Rows lie near named flat spaces through zero. A row that begins with a name and a colon came from that space; any other row is followed by the name of its block's space that it lies nearest.
dur_ber: [ 160   92  117 -224 -112   87  -10  -51   51   -4  -15  287 -211 -294
   89  -16 -230 -126  -96  134  166  -48  -85  -65  122  278   49  -14
  136 -210]
dekor_fovi: [  16   25 -254 -205 -102   85  100  201   -7  164   64  -44   19  133
   50 -219 -174  -10 -118  -33   61   28   27  102   52 -186   27   16
  112    9]
dur_ber: [-150 -111  128  174   49    8   22   -7 -154  -90    4  -61   55  -64
  -20  -75   32  147  134   79 -103  -50   11  -66 -168   92  135   -2
  -67  127]
dekor_fovi: [ 244  452 -237   -8  -32 -158   61  145   24 -212 -176 -329  -78  236
  -31  248  141 -125   21 -331 -166  166 -211 -230  255 -224  -55   63
   40   60]
fas_bib: [-260 -109  -55  365  -73 -103  228  192   34   16  185 -159  310   43
  -40 -133   14   43  234   51  -46  -99  233  178 -132 -158 -106  -78
   71  201]
dekor_fovi: [ 142  -41  -14  -55   61  -75 -211  -48  -15   60  195  -66  210   65
  160 -123  -52   43   33   46  137  -97  137   81 -228  135  -11    8
 -297   47]
fas_bib: [  31 -312  -55 -326 -109  216  -13 -134 -100  269    1  272   14   95
  -86  -48  -56   26 -263  137  173  -11 -129   12   81   10  -18   37
   72 -225]
fas_bib: [ -18   20  -96 -123 -149  115  227  116  -70   -1 -152   56 -177   11
 -139   -2  -37    1 -103  -53 -101   47 -220 -118  244 -120   98   57
  264  -83]
zekis_nater: [  14  -85  160   43  248  -46 -306 -261  -31    6  -18   11   92  151
  -64  187  316   88  -34    5   -7   87   33  -38 -177   -3  -16    9
 -293   41]
zekis_nater: [  44 -109  134  141   66  -87 -233 -122  -94  -24  164 -106  400  125
   53   11  182  137  137   42   51 -100  140   47 -327  144  -89  -16
 -302  193]
dekor_fovi: [  54 -181  -33 -215   42   39 -256 -174  169  161  -97   -9 -222  -77
  122  117  -75 -101  -81  -37   27  -35   64  238   68  171 -327  -21
   73 -124]
zekis_nater: [  36  -30  -72   37   77 -105  -71  134   59   18   24 -174   19   54
  -40  -26   32   98  147  -74 -141 -100   84   66  -49   15   64   38
  -73  143]
zekis_nater: [  67   91 -243 -371  -78  117   33  107  -17  110  -71  -61 -385  -65
  205 -216 -342 -120 -205  -12   41   94  -88   42  146  -32   11   32
  182 -162]
dur_ber: [  26 -238   73  141  110 -269 -299 -289  -34  100  289 -212  291  201
   81   72  314  -39   65  220  118   -6  177  114 -330   28 -390  -20
 -335  -44]
med_nul: [ 123  352  121  -95  -49  104   67  -40   32 -265 -234  156 -359 -304
  133   72 -192 -124 -102 -150  -13   74 -204 -175  215  164  138   14
  108 -121]
dur_ber: [ -34 -300   15   75    0 -205 -186  -77  112   96  262 -251   12 -138
  269 -228  -86   -9  136  116   -2 -233  279  396 -268  220 -340    7
 -166  -21]
dekor_fovi: [-118 -165   72  323   53 -144  -20 -110  -65  -10  173 -117  413  200
  -79   71  280   71  138   68   20  -29  124   29 -225 -100 -149  -34
 -220  115]
dekor_fovi: [ -47  -94 -149   94   82  -28  -48  110  -72   26   83 -239  169   63
  137 -166 -195  107  182  -34  -11 -114  147   59 -190   81   85  -21
 -197  188]
fas_bib: [  27  -82  -33  231  -29  -96   29  -25 -170  -21  255 -103  626  324
  -31  -70  178  134   84   -3  120  -76   67  -52 -259 -118   15   13
 -371  151]
med_nul: [-124  -37 -134    6 -147  117  220   46 -183   18  -32  -52   99  149
  -24  -72  -31    0  -90   -5   18   96 -117  -76   51 -198  -35   -7
  134   -6]
fas_bib: [ -23   21  -90  -11  -27  -36   57  124   68   12  -38 -110 -140  -43
    2  -26  -65  -27   55  -41 -102  -20   17   62   82  -26  -33    7
  137   20]
dekor_fovi: [ -28  -27  -82  -23 -221  -26  301  218  154   35  -16   72 -243 -224
  -93  -62 -179 -105   50   42  -83 -129  -50   76  285   13  -27   19
  378 -145]
med_nul: [   7   67   78   53  -98    6   43  -87   -2 -133  -62  -19   -4  -22
   43   53   99  -30  -64 -129  -51   22  -80   31   45  -25 -151   26
   32  -21]
dekor_fovi: [-164 -388   24  264  118  -27  -27  -30 -180   39  101 -116  304   43
  -50  -74  -50  226  278  131  -33 -211  107  -43 -267  195  157  -21
 -275  162]
med_nul: [ -73   44 -207   72 -232  -11  494  266  113    4   30   87 -141 -151
  -65 -144 -298 -147   10    1   10  -83  -74   -6  324 -151   91    9
  282 -195]
dur_ber: [-275 -389  124  323 -231   14  379  -85 -311   80  340  208  571  147
 -216 -178  176   99    6  397  202  -70  -26 -113 -200 -167   13  -26
  -50  -94]
med_nul: [ 231  286  -38   -8   64 -242 -142   54  169 -129   76 -204 -164 -122
  213   -2  -86 -142  103  -73  -14  -34   81   31  -10  129  -64   20
 -137  -20]
fas_bib: [-164 -282  -42  112   27  -16  -36   67  110  207   67  -27  145  -10
  -87   55  -41   17  209  141   15 -127  230  191  -59   78 -168 -108
  143  112]
fas_bib: [ 105 -159  202 -170  -40   75 -229 -234  -51   67  104  193   64 -126
  139  -63  -35   18 -103  163  187  -92   27   79 -169  301 -102   -2
 -119 -105]
med_nul: [ 124  -84  118  -80  292  -51 -314 -267   -4   -8  -66   65 -188  -51
   25  143   41   28  -27   51   22   12  -46 -139  -74  217  157   42
 -347 -133]
dur_ber: [  18 -250  140  -63  124 -117 -328 -185   57   99   77  -82 -180 -178
  124    8    6   -9   95  212  -11 -109  139  155 -183  329 -198  -11
  -83  -68]
dur_ber: [ 192  183  184  194  244 -242 -323 -210   39 -235  -81 -174   33   23
  -10  396  294  -22  209  -79  -90   30  -16 -208  -92  206  -58   -6
 -302   94]
med_nul: [ -63  103   28   58 -264  187  365   51 -124 -213 -206  114  -23  -65
  -78   11  -44   22  -99 -205  -98   10 -284 -143  243  -80   78   47
  229  -31]
dur_ber: [ -27   62  -38  -62   85  105  -42  165   -9   80   -1   78   27  -80
   23  -75 -247   43  115   99   86  -17  122  -50  -64  125  233  -90
   58  151]
med_nul: [ 300  269 -121  -20 -107 -183   42    5   11 -151  151 -135  118  103
  171  -70  -19 -115  -71 -148   98  -19  -88  -71   29  -56  -40   91
 -265 -117]
fas_bib: [  36   79  -43  -50 -152  141  170  128 -163  -55  -41   67  169   87
  -73  -74  -45  101  -38  -74    5  -11 -144 -146   50  -49  186   32
   66   89]
dur_ber: [  40   13  105 -160   21  101  -91  -56   21  -21 -192  109 -256 -108
  -63  109   43   28  -78  -50 -103   30 -117  -35  114  100   44   33
  136  -35]
med_nul: [-109  -26   99   12   -6  209   66   76 -108  -44 -180  138   44  -29
 -155   39    5  175   39  -62 -103  -12  -77 -101   25   44  230  -15
  138  181]
zekis_nater: [  87   80  -14  -33   59  -46  -49  -10  -92  -25   74  -31   90  142
   -6  -59   98   56  -61   -2   24   57  -42 -105  -90  -93  139   54
 -200   10]
dur_ber: [  -7  -14   -2  363  100 -283  -27 -191  -59 -197   58 -352  234  294
  -31  174  421   21   74 -177 -149   52  -41  -53 -117 -224 -204   74
 -379   32]
fas_bib: [ -97   62  -46  186  167  -46  -54  -16  -28  -71   -8 -172   85   64
   96   20  -28    8  111  -62  -10   66  107  -24 -131  -47   27  -58
 -177  136]
fas_bib: [ -75   31  108   97   98  190  -50  -65 -199 -107 -159   88  165  -30
   -4  128 -107  102  121    9   61   34  -46 -251  -95  203  214  -99
  -61  187]
fas_bib: [ -76 -128  198  187  113  -30 -174 -186  -27  -25   65   33  189  -79
   53  102   50   24  153  142   92  -55  142    9 -221  225  -91  -95
 -155   79]
fas_bib: [-172  -98   83  322  -54   69  193  -64 -320 -142  117    4  463   89
   19 -120  -19  139  103   82  108  -35  -28 -195 -240    5  162  -42
 -237  125]
dur_ber: [  33   95  155  -61  143  201 -125 -122 -209  -77 -171  204  140  141
 -145  158  162  167  -92  -49   29  144 -156 -300  -64    3  318    0
 -146  128]
dekor_fovi: [-165 -165   15  -65  -54   45   47  -44  -10   91   26   -2 -215 -111
   79 -167  -59  -36 -107  123  -24   30   30  166  -22  -40 -136    3
  152 -118]
zekis_nater: [ -56  197 -158   65  -38   45  100  259 -140  -28  120 -176  279  130
  136 -249 -175   66   94  -27   63   42  126  -19 -181 -122  144  -60
  -31  278]
dekor_fovi: [  -4 -169   21   30 -189 -128  168   28   21   77  185   50   -3  -82
  -85  -82   37  -69   22  228   29 -116  -19   45   51   15 -128   33
  136 -190]
zekis_nater: [-191 -220  161  169  218    9 -214 -129  -19   31  -27  -44   58  -51
   -7   77   79  121  169   91  -60  -34  176   77 -231  156  -20  -78
 -110  169]
dur_ber: [ 205  289 -178 -101   36  -43   28  -42  137  -87 -196  -29 -146  198
  -65  268  127 -153 -191 -332  -38  176 -201 -121  325 -268  -45   69
  -40 -145]
fas_bib: [ -20 -322  -34 -195  -15  -63 -330   15  224  255   84 -212 -266 -297
  288 -137 -282  -67  171  159  -29 -240  325  496 -136  427 -451  -70
  210   25]
dekor_fovi: [-186 -342  -25  138  -62   -6   90  -56 -187  234  311   51  546  350
 -166 -130  249  113  -44  263  175   12  113   55 -252 -274  -92  -28
 -122   30]
med_nul: [  37  -10  -32 -185 -132   20  -12 -161  -13   40    3  -14 -195  -25
  160  -36  -17 -171 -232   43   83  108  -93   84   72  -43 -305   20
  111 -242]
dekor_fovi: [  76  -85   28 -158  135  110 -283 -141  -44  135   78  103  231  162
   84  -60   27  110 -127  -13  170   13  109   87 -219   34   46   -7
 -286   74]
med_nul: [-205   -2   70  174   84  112  114   64  -15  -25  -96  129   50  -62
 -126   64  -39   59  105   31  -20   37   50  -80    7  -31  184  -89
   98  130]
zekis_nater: [  63  202   23 -103  252  -53 -292  125  208   23 -105  -83 -265 -108
   35   85  -23    7  122  -60 -123   44  180   88  -29  101   89  -44
   47  190]
med_nul: [  63   -4  264   27 -259   86  140 -168 -108 -149  -48  281   60 -198
  -70  146   50  -62  -40  119   97  -58 -222 -184  113  235  -88   -9
  175 -160]
med_nul: [  82  -23  244  -85  193  -19 -363 -262  118  -12  -55  109 -154 -122
   68  145  149    4  -62    1    5   16   70   96 -106  198  -88    2
 -159  -39]
zekis_nater: [-194    8   68  306   46  113  209 -160 -211 -167 -136   85  308  266
 -209  197  284   92  -76 -146  -19  180 -179 -261   18 -313  121   -9
 -148   59]
zekis_nater: [-142  -58  -39  130  105   14   68   -1   25   61  -42   44   87  141
 -175  125  128   15   13   -5  -15   88   30  -39   42 -207   44  -40
    6   34]
dur_ber: [ -93 -588  203   32   32 -198 -379 -164  144  245  300 -149  -13 -274
  184 -171   -8   62  240  351  -17 -355  389  513 -382  479 -449  -32
  -57    0]
zekis_nater: [ -58 -175   95  166  -51  -18   -7  -64 -220  -96  124 -133  268   11
  100 -167    4  166  117   48  -17 -142   19   -7 -270  156   22   26
 -224  121]
zekis_nater: [-157 -157  -33  164  206    9 -162  104  -25   15  -89 -252   87   29
   -5   19  -47  203  299  -80 -190 -105  184   77 -188  138   91  -54
  -82  352]
dekor_fovi: [ 178   46  203 -117  133  -30 -356 -326  124  -61 -129   81 -154  -59
   63  288  201  -72 -110  -93   13   54  -40   31   12  182 -209   15
 -136 -106]
zekis_nater: [ 132  341  -54  -32   29   35   48   68  -22 -135 -122   29   52  161
  -77  129   97   -9  -84 -207  -11  156 -139 -212  125 -188  177   24
  -42   69]
[  53 -151  154 -145  256  -38 -449 -238  -66  109   97  -28  -56  -10
  145  -44   74   76  -27  199   76   25  133   53 -326  221   -8   -3
 -297    5]	zekis_nater
[-140  -32 -193   36   81  -95    1  151  101   78  -16 -303 -206   18
   73  -83  -73  -39   93  -43 -160   35  142  185    2 -134 -125  -18
  114   77]	med_nul
[ 127  231  -76  -48   55 -137 -129  187   92  -25   65 -204  -90  -77
  145  -58 -131  -59  164   16  -25  -19  140   31  -67  114    5  -34
   23  136]	med_nul
[ 178  162  102  -45 -153  -41  -11  129 -181 -137  242  -36  162 -188
  251 -341 -245   68  118  160  122 -166   33  -84 -258  327  189   19
 -136   99]	zekis_nater
[   6 -185   10  -80   29  -98 -236 -189   73  109   40 -161 -108   24
  113   52  126  -72  -49   47  -22    5   83  224  -80   52 -396    6
  -12  -88]	fas_bib
[ -27   92  169   80  138  124  -30 -116 -205 -190 -171  108    2  -38
  -48  106   26  117   17  -25  -26   83 -156 -317  -56  111  324   -4
 -156   75]	zekis_nater
[ 248   72  166 -331  -40  148 -216 -253  -29   59   -8  365   13  -23
   39  105   35  -71 -276   90  270   74 -126  -99   23  163  -20    5
  -57 -198]	dur_ber
[-375 -171 -122  378  276  -64   39  253 -156  -16   12 -419   93   65
  -10 -194 -104  260  404   32 -264  -53  241    2 -308  -51  294  -62
 -139  422]	dur_ber
[ -48  -24   87  -34 -314   58  272   97   59  -19   -9  167 -113 -196
  -88  -63  -10  -58  -63   45  -52  -81  -97   96  198   -3 -130   24
  400 -116]	dur_ber
[ 102 -170   32 -132   52  -90 -212 -169  118  140   77   39 -132  -91
   72   59  -21 -103  -25  151   98  -67   66  113  -16  189 -200   -2
  -54 -192]	dur_ber
[  33   95 -100   43  -83   41  238   25  -11  -59  -39  110   88  111
  -99   42    0  -41 -111 -134   49   45 -151 -130  188 -204  109   38
  -27 -106]	dur_ber
[ 127  -51  -37 -123 -134  -20 -102  -41   -2   12   54 -124   33  -16
  177  -77  -68  -22  -23  -54   24 -104    9  148  -48  151 -235   33
  -14  -16]	zekis_nater
[  87 -143   91   35  126 -190 -318 -125  200  123  151  -52   96  -14
   30  132  141  -40  133  107   55 -114  239  211 -154  177 -269  -43
 -136   19]	fas_bib
[ 262  134   56 -314  -92  -91 -199 -250  167   89  125  134 -137   50
  130   53  206 -245 -372   33  197  146  -38  162   71 -110 -394   56
  -14 -334]	zekis_nater
[ -34   52  -56   79  -12  -76   37  -53  -80  -79   25 -198   46  172
   50  -34  167   -7  -79  -98  -68  109  -49    8  -51 -221 -120   48
 -101    2]	dur_ber
[  84  126   51  -94 -164   57  236   -7   24 -117 -113  232 -313 -263
  -19   25 -174 -143 -113   23   28   -4 -242 -172  296   94  109   42
  196 -284]	dur_ber
[  56   88  -21  -23  233  -44 -181 -234    6  -20 -144  -33  -83  233
  -77  296  272  -65 -148 -110   -8  243 -107 -153   62 -199  -42   18
 -194  -92]	fas_bib
[-308  -99 -227  236 -178   66  503  308 -125  -69  -36 -195   -5  -12
  -34 -282 -234   87  111 -102 -196  -74  -51   21  100 -226  151   23
  201   93]	zekis_nater
[-147 -150   11  298    0 -139   46  164   15  -53  118 -263  204   -6
   -9 -135   51  171  292  -48 -198 -205  193  185 -195   33  -23    7
  -68  269]	zekis_nater
[ 178  -65   12 -373 -245   32    3  -23  155  180  106  244 -247 -201
   75 -129 -138 -166 -234  151  152  -85  -41  196  169  119 -208   48
  254 -326]	med_nul
[   9   49  100  -36  -61   -5  -52  -11  119  -47  -38    9 -184 -228
  116   -3  -77  -73   22   -8  -35  -50   53  143   29  162 -157  -23
  156  -17]	zekis_nater
